Below are the code and all the weights of a small trained network. Each question names an input and a target symbol and asks about switching units off, where a switched-off unit gives its printed mean instead of its output.

import numpy as np


def w(rows, s, z=0):
    codes = np.array(rows[::2]) - 128.0
    scale = np.full(codes.shape[1], s)
    scale[-1] = z or s
    return codes * scale


def f(y):
    return y / 2 * (1 + np.tanh(0.7978845608 * (y + 0.044715 * y**3)))


def softmax(a):
    e = np.exp(a - a.max(-1, keepdims=True))
    return e / e.sum(-1, keepdims=True)


def log_softmax(a):
    a = a - a.max(-1, keepdims=True)
    return a - np.log(np.exp(a).sum(-1, keepdims=True))


def net(x, mask):
    ids = ['γελμξπστω'.index(c) for c in x.split()]
    T = len(ids)
    res = E[ids] + P[:T]
    u = 0
    for l in range(2):
        r = res
        for j in range(3):
            rows = slice(2 * j, 2 * j + 2)
            q, k, v = (r @ M[l][rows].T for M in (Q, K, V))
            z = softmax(np.where(np.tri(T) > 0, q @ k.T / 2**0.5, -1e9)) @ v
            o = O[l][rows]
            res = res + np.where(mask[u + j], z, o[:, -1]) @ o[:, :-1]
        u += 3
        y = f(res @ A[l][:, :-1].T + A[l][:, -1])
        res = res + np.where(mask[u : u + 8], y, B[l][:, -1]) @ B[l][:, :-1]
        u += 8
    return log_softmax(res[-1] @ U[:, :-1].T + U[:, -1])


Q, K, V, O, A, B = {}, {}, {}, {}, {}, {}
E = w([
[139,173,166,125,33,139,26,190],'γ',
[148,55,103,135,188,192,111,155],'ε',
[96,37,153,195,63,43,69,113],'λ',
[132,147,169,250,186,98,165,135],'μ',
[107,159,140,85,228,110,64,121],'ξ',
[15,81,145,46,101,100,147,251],'π',
[21,187,99,139,182,121,180,57],'σ',
[93,124,28,70,120,157,171,120],'τ',
[165,110,118,148,134,18,117,168],'ω',
],0.016)
P = w([
[181,102,1,224,53,106,116,214],'0',
[177,109,58,172,103,124,133,154],'1',
[166,117,97,151,114,133,134,149],'2',
[160,124,118,133,125,135,135,145],'3',
[155,131,137,118,128,137,131,146],'4',
[149,137,149,104,125,136,133,146],'5',
[139,147,154,95,126,140,134,147],'6',
[140,152,164,83,119,138,137,143],'7',
[137,156,172,75,119,133,137,140],'8',
[132,164,172,72,119,129,131,143],'9',
],0.0083)
Q[0] = w([
[96,38,165,141,159,31,138,131],'0.h1',
[172,138,86,136,160,132,86,205],'0.h1',
[126,135,108,149,125,218,224,32],'0.h2',
[107,183,205,146,182,172,188,193],'0.h2',
[238,174,189,170,108,53,153,3],'0.h3',
[116,84,164,79,76,108,149,75],'0.h3',
],0.007)
K[0] = w([
[199,126,162,165,105,117,83,86],'0.h1',
[205,75,150,93,148,182,129,178],'0.h1',
[86,145,2,159,164,121,172,135],'0.h2',
[159,132,175,183,161,186,158,104],'0.h2',
[142,155,91,178,164,57,128,178],'0.h3',
[119,45,133,142,75,82,60,87],'0.h3',
],0.0095)
V[0] = w([
[97,70,165,139,217,182,88,1],'0.h1',
[162,60,143,76,129,96,106,160],'0.h1',
[103,140,109,155,69,79,33,146],'0.h2',
[167,103,191,77,62,139,91,154],'0.h2',
[177,128,25,116,175,115,163,145],'0.h3',
[208,68,169,193,80,96,153,70],'0.h3',
],0.0067)
O[0] = w([
[62,113,103,150,193,147,107,155,2],'0.h1',
[143,114,141,130,171,189,112,55,179],'0.h1',
[108,73,117,132,102,53,126,85,241],'0.h2',
[140,152,157,178,34,222,168,119,157],'0.h2',
[240,113,69,87,126,137,140,106,126],'0.h3',
[2,192,123,89,203,236,52,138,62],'0.h3',
],0.0071,0.0058)
A[0] = w([
[70,141,109,88,123,166,137,148,156],'0.n1',
[131,173,136,161,130,74,80,142,253],'0.n2',
[104,166,72,159,123,149,158,82,20],'0.n3',
[154,218,114,81,136,153,60,88,102],'0.n4',
[147,130,126,78,133,97,143,130,20],'0.n5',
[42,89,137,78,144,131,116,144,171],'0.n6',
[154,169,123,178,149,163,160,4,72],'0.n7',
[73,131,160,161,102,159,95,116,37],'0.n8',
],0.011,0.0048)
B[0] = w([
[179,86,122,145,74,106,76,86,150],'0.n1',
[215,133,146,104,168,93,122,70,254],'0.n2',
[60,168,51,159,79,111,129,166,121],'0.n3',
[152,50,115,184,98,63,167,137,139],'0.n4',
[125,191,120,109,203,124,157,182,147],'0.n5',
[143,154,159,147,181,108,177,137,234],'0.n6',
[174,81,58,173,36,1,202,134,135],'0.n7',
[145,191,96,134,213,122,130,148,154],'0.n8',
],0.0089,0.0059)
Q[1] = w([
[107,211,110,131,96,135,108,152],'1.h1',
[73,111,141,96,105,124,119,141],'1.h1',
[146,113,132,111,105,208,5,159],'1.h2',
[141,85,78,137,143,178,152,127],'1.h2',
[129,144,167,113,112,124,106,150],'1.h3',
[20,108,95,90,128,174,146,180],'1.h3',
],0.011)
K[1] = w([
[101,126,87,113,42,141,40,123],'1.h1',
[181,194,167,92,88,109,116,93],'1.h1',
[145,24,92,165,117,125,30,196],'1.h2',
[127,99,3,129,134,148,146,136],'1.h2',
[93,15,202,176,74,57,145,142],'1.h3',
[162,116,44,118,119,96,96,238],'1.h3',
],0.0075)
V[1] = w([
[157,156,75,75,125,189,172,1],'1.h1',
[96,91,151,44,98,69,83,131],'1.h1',
[145,135,114,110,137,182,20,226],'1.h2',
[190,119,145,148,114,201,133,43],'1.h2',
[194,211,128,161,161,166,90,49],'1.h3',
[81,103,166,61,117,164,233,189],'1.h3',
],0.0069)
O[1] = w([
[129,131,92,42,111,113,24,166,77],'1.h1',
[41,109,147,100,176,197,194,49,183],'1.h1',
[146,93,255,114,84,142,214,33,2],'1.h2',
[156,187,235,64,181,140,8,191,104],'1.h2',
[224,108,54,106,60,115,150,94,115],'1.h3',
[104,146,235,95,175,176,137,189,52],'1.h3',
],0.0065,0.0069)
A[1] = w([
[205,169,142,74,82,197,138,100,177],'1.n1',
[157,63,34,231,12,174,177,165,2],'1.n2',
[159,36,173,185,136,60,133,190,87],'1.n3',
[36,254,102,125,145,120,137,99,60],'1.n4',
[189,48,68,198,60,206,120,165,58],'1.n5',
[189,249,131,169,227,212,110,63,219],'1.n6',
[189,180,72,107,96,59,126,84,126],'1.n7',
[214,84,132,115,54,99,202,204,169],'1.n8',
],0.0078,0.0058)
B[1] = w([
[29,94,149,141,171,104,196,177,155],'1.n1',
[181,200,112,147,67,194,77,162,157],'1.n2',
[225,140,94,182,154,152,125,36,188],'1.n3',
[213,48,190,153,117,75,153,213,135],'1.n4',
[167,128,152,106,116,201,44,106,147],'1.n5',
[132,125,176,76,172,72,254,159,165],'1.n6',
[54,145,145,108,177,111,62,107,253],'1.n7',
[147,111,137,36,112,50,108,145,215],'1.n8',
],0.0092,0.014)
U = w([
[87,141,87,167,144,110,126,197,45],'γ',
[106,176,211,114,100,125,97,118,38],'ε',
[104,53,115,97,75,64,254,112,34],'λ',
[92,228,93,41,132,188,175,137,138],'μ',
[219,234,165,144,166,126,116,166,1],'ξ',
[49,99,175,215,157,161,96,60,188],'π',
[195,29,58,142,19,74,107,91,253],'σ',
[164,78,132,119,169,200,114,137,141],'τ',
[29,82,173,67,219,118,161,132,157],'ω',
],0.0075,0.0062)

Each question gives the input, a string of symbols that net reads in full, and the target symbol t.
The units are the heads (2 rows each of Q, K, V and O) and the neurons (one row each of A and B). Each row of codes is followed by its name. A weight is (code - 128) times the scale printed after its matrix; where a second scale follows, it is the last column's (O, A, B and U).
mask holds one flag per unit, layer by layer, with each layer's heads first. A switched-off unit (its flag False) gives its mean, the last column of its rows in O or B, instead of its output. The means were averaged over made-up inputs and are rounded, as every weight is.
A unit's drop is (log p(t) with every unit on - log p(t) with that unit switched off) / (log p(t) with every unit on - log p(t) with every unit switched off).
The circuit of an input: a set's keep is (log p(t) with only the set's units on - log p(t) with every unit switched off) / (log p(t) with every unit on - log p(t) with every unit switched off). Starting from the 12 units with the biggest drops (on a tie, the unit counted first), units are removed one at a time, each time the one whose removal leaves the highest keep (on an exact tie, the one counted first), for as long as the keep stays at least 0.8.
circuit, biggest first: the units of the circuit, biggest drop first
unit that matters most: the unit with the biggest drop
k most important neurons: the k neurons with the biggest drops, biggest first
k most important neurons of layer l: the k neurons of layer l with the biggest drops, biggest first
heads that matter: for each layer, one digit per head in row order, 1 if its drop is at least 0.15 and else 0, layers parted by /
drop when u is switched off: that unit's drop, to one decimal
input σ λ ξ γ π, target σ: unit that matters most	1.n7
input γ μ τ λ ξ γ ξ μ μ γ, target ω: heads that matter	010 / 010
input λ π π λ ξ ω ω λ γ ω, target ω: circuit, biggest first	0.h3, 1.n2
input π μ π π π γ, target ε: heads that matter	111 / 011
input λ μ π π ξ γ μ, target ω: 3 most important neurons of layer 0	0.n2, 0.n4, 0.n1
input π λ μ π ξ γ ξ τ λ, target ω: heads that matter	001 / 000
input γ π ω μ τ, target μ: 2 most important neurons of layer 0	0.n2, 0.n5
input μ π ε γ, target ε: heads that matter	010 / 011
input ε π ε ξ ξ ε ε, target ω: 2 most important neurons	1.n1, 0.n4
input ξ μ μ, target ω: 4 most important neurons	1.n6, 0.n2, 1.n7, 0.n4
input λ π ω γ σ, target γ: 2 most important neurons of layer 1	1.n7, 1.n3
input ξ π π π ω λ π μ, target σ: 3 most important neurons	0.n7, 0.n6, 0.n8
input μ λ λ, target π: heads that matter	011 / 101
input μ σ τ τ ξ, target σ: unit that matters most	0.n4
input σ μ γ π π π, target λ: 2 most important neurons of layer 1	1.n7, 1.n3
input ε π τ ξ γ ξ π π ε λ, target π: heads that matter	001 / 000
input ξ γ μ π, target σ: 4 most important neurons	1.n7, 1.n3, 1.n6, 1.n1
input π μ π λ π λ π λ π, target π: heads that matter	001 / 001
input ξ π λ λ σ, target σ: 2 most important neurons of layer 0	0.n7, 0.n3
input π π π ε ξ, target σ: most important neuron of layer 0	0.n4
input σ μ π γ π π μ π π μ, target λ: 2 most important neurons of layer 1	1.n6, 1.n5
input ε π π τ, target μ: 2 most important neurons	1.n3, 1.n2
input π π ξ π μ, target σ: heads that matter	000 / 001
input π π γ ω ξ ω, target ω: heads that matter	101 / 110
input ω σ μ λ ξ ω λ π π π, target λ: heads that matter	000 / 010
input ω λ τ λ λ, target ω: 2 most important neurons of layer 0	0.n8, 0.n6
input ε π ξ π ξ γ π γ, target ω: unit that matters most	1.n1
input τ μ σ, target σ: drop when 1.n1 is switched off	0.2
input π ε π π π λ ω σ, target γ: drop when 1.h2 is switched off	0.5
